[[133 109 119]
 [139 115 134]
 [133 101 118]
 [145 114 122]
 [137 109 118]
 [143  99 133]
 [152 119 136]
 [143 107 136]
 [136 113 136]]
|
[[133 139 133 145 137 143 152 143 136]
 [109 115 101 114 109  99 119 107 113]
 [119 134 118 122 118 133 136 136 136]]

[[145 122 109 118 140 147 140 130 122 129 133]
 [129 132 134 124 116 113 137 147 141 135 117]
 [138 129 118 117 129 139 135 140 122 101 112]
 [122 122 142 129 126 110 132 136 130 150 111]]
|
[[145 129 138 122]
 [122 132 129 122]
 [109 134 118 142]
 [118 124 117 129]
 [140 116 129 126]
 [147 113 139 110]
 [140 137 135 132]
 [130 147 140 136]
 [122 141 122 130]
 [129 135 101 150]
 [133 117 112 111]]

[[127 145 146]
 [111 133 106]
 [118 136 143]
 [140 123 118]
 [141 136 117]
 [106 137 118]
 [136 123 127]
 [134 137 142]
 [131 127 115]]
|
[[127 111 118 140 141 106 136 134 131]
 [145 133 136 123 136 137 123 137 127]
 [146 106 143 118 117 118 127 142 115]]

[[132 129 133 105 120 134 144 125 128 137 127 127]
 [146 120 136 113 113 143 119 104 101 134 131 124]]
|
[[132 146]
 [129 120]
 [133 136]
 [105 113]
 [120 113]
 [134 143]
 [144 119]
 [125 104]
 [128 101]
 [137 134]
 [127 131]
 [127 124]]

[[115 143 109 109 115 143]
 [144 113 149 149 149 113]
 [128 118 139 134 126 129]
 [143 114 144 139 138 126]
 [114 136 112 113 114 136]
 [122 124 131 128 129 131]
 [148 103 151 153 146 118]
 [128 121 132 133 132 123]
 [114 148 113 116 114 131]
 [139 107 143 148 137 118]
 [117 139 114 109 117 134]]
|
[[115 144 128 143 114 122 148 128 114 139 117]
 [143 113 118 114 136 124 103 121 148 107 139]
 [109 149 139 144 112 131 151 132 113 143 114]
 [109 149 134 139 113 128 153 133 116 148 109]
 [115 149 126 138 114 129 146 132 114 137 117]
 [143 113 129 126 136 131 118 123 131 118 134]]

[[142 124 118 140 113 121 140]
 [154 114 110 154 123 113 155]
 [136 128 123 135 122 119 135]
 [150 118 115 150 130 118 152]]
|
[[142 154 136 150]
 [124 114 128 118]
 [118 110 123 115]
 [140 154 135 150]
 [113 123 122 130]
 [121 113 119 118]
 [140 155 135 152]]
---
[[115 100]
 [121 115]]
|
[[121 115]
 [115 100]]

[[144 122 146 118 139 115 143 138 122 139 114 140]
 [107 139 110 144 109 143 109 112 138 110 143 111]
 [126 131 124 129 123 132 125 123 131 124 132 121]
 [147 122 145 113 142 113 145 138 125 140 114 139]
 [130 130 129 125 126 129 131 126 130 127 128 127]
 [115 132 114 138 122 138 116 123 130 120 138 122]
 [146 123 146 114 143 115 148 141 123 141 113 143]]
|
[[146 123 146 114 143 115 148 141 123 141 113 143]
 [144 122 146 118 139 115 143 138 122 139 114 140]
 [107 139 110 144 109 143 109 112 138 110 143 111]
 [126 131 124 129 123 132 125 123 131 124 132 121]
 [147 122 145 113 142 113 145 138 125 140 114 139]
 [130 130 129 125 126 129 131 126 130 127 128 127]
 [115 132 114 138 122 138 116 123 130 120 138 122]]

[[148 136 138 135 130 115 124 118 117 119 109 122 112 103]
 [124 138 143 134 138 135 131 131 118 120 128 134 118 124]]
|
[[124 138 143 134 138 135 131 131 118 120 128 134 118 124]
 [148 136 138 135 130 115 124 118 117 119 109 122 112 103]]

[[131 124 127 125 134 127 130 131 128 113 132 126 118 134 131]
 [126 131 128 130 126 129 127 127 126 136 127 137 139 133 127]
 [126 124 129 126 125 127 128 126 125 126 132 132 120 114 115]
 [127 122 123 128 125 123 122 134 127 143 123 115 126 109 152]
 [127 130 126 130 127 127 126 130 128 137 124 128 137 131 140]
 [128 127 127 127 129 128 128 128 127 123 129 132 129 131 130]]
|
[[128 127 127 127 129 128 128 128 127 123 129 132 129 131 130]
 [131 124 127 125 134 127 130 131 128 113 132 126 118 134 131]
 [126 131 128 130 126 129 127 127 126 136 127 137 139 133 127]
 [126 124 129 126 125 127 128 126 125 126 132 132 120 114 115]
 [127 122 123 128 125 123 122 134 127 143 123 115 126 109 152]
 [127 130 126 130 127 127 126 130 128 137 124 128 137 131 140]]

[[132 135 111 125 141 132 152 133 126 120]
 [136 115 131 147 115 124 143 127 118 131]
 [107 136 134 139 122 110 133 135 145 128]
 [111 146 115 147 135 135 121 117 126 128]
 [114 127 129 118 127 134 146 106 125 121]
 [130 134 149 124 135 110 137 120 113 129]]
|
[[130 134 149 124 135 110 137 120 113 129]
 [132 135 111 125 141 132 152 133 126 120]
 [136 115 131 147 115 124 143 127 118 131]
 [107 136 134 139 122 110 133 135 145 128]
 [111 146 115 147 135 135 121 117 126 128]
 [114 127 129 118 127 134 146 106 125 121]]

[[146 109 109]
 [132 118 127]
 [104 145 153]]
|
[[104 145 153]
 [146 109 109]
 [132 118 127]]

[[125 120 144]
 [130 136 110]
 [127 128 109]
 [125 123 142]
 [130 133 100]
 [131 137 107]]
|
[[131 137 107]
 [125 120 144]
 [130 136 110]
 [127 128 109]
 [125 123 142]
 [130 133 100]]
---
[[114 118]
 [131 100]
 [140 151]
 [122 139]]
|
[118 131]

[[115 119 136 123 109]
 [124 148 107 129 122]]
|
[109 129]

[[120 126 142]
 [135 119 106]
 [125 112 115]]
|
[142 119 125]

[[136 145 132]
 [148 123 126]
 [103 128 129]
 [118 112 125]
 [115 141 131]]
|
[132 123 103]

[[131 117 126 128]
 [152 110 141 116]
 [124 129 131 123]
 [133 135 135 128]]
|
[128 141 129 133]

[[125 113 135 122]
 [115 136 127 128]
 [126 116 140 129]
 [134 146 139 157]]
|
[122 127 116 134]
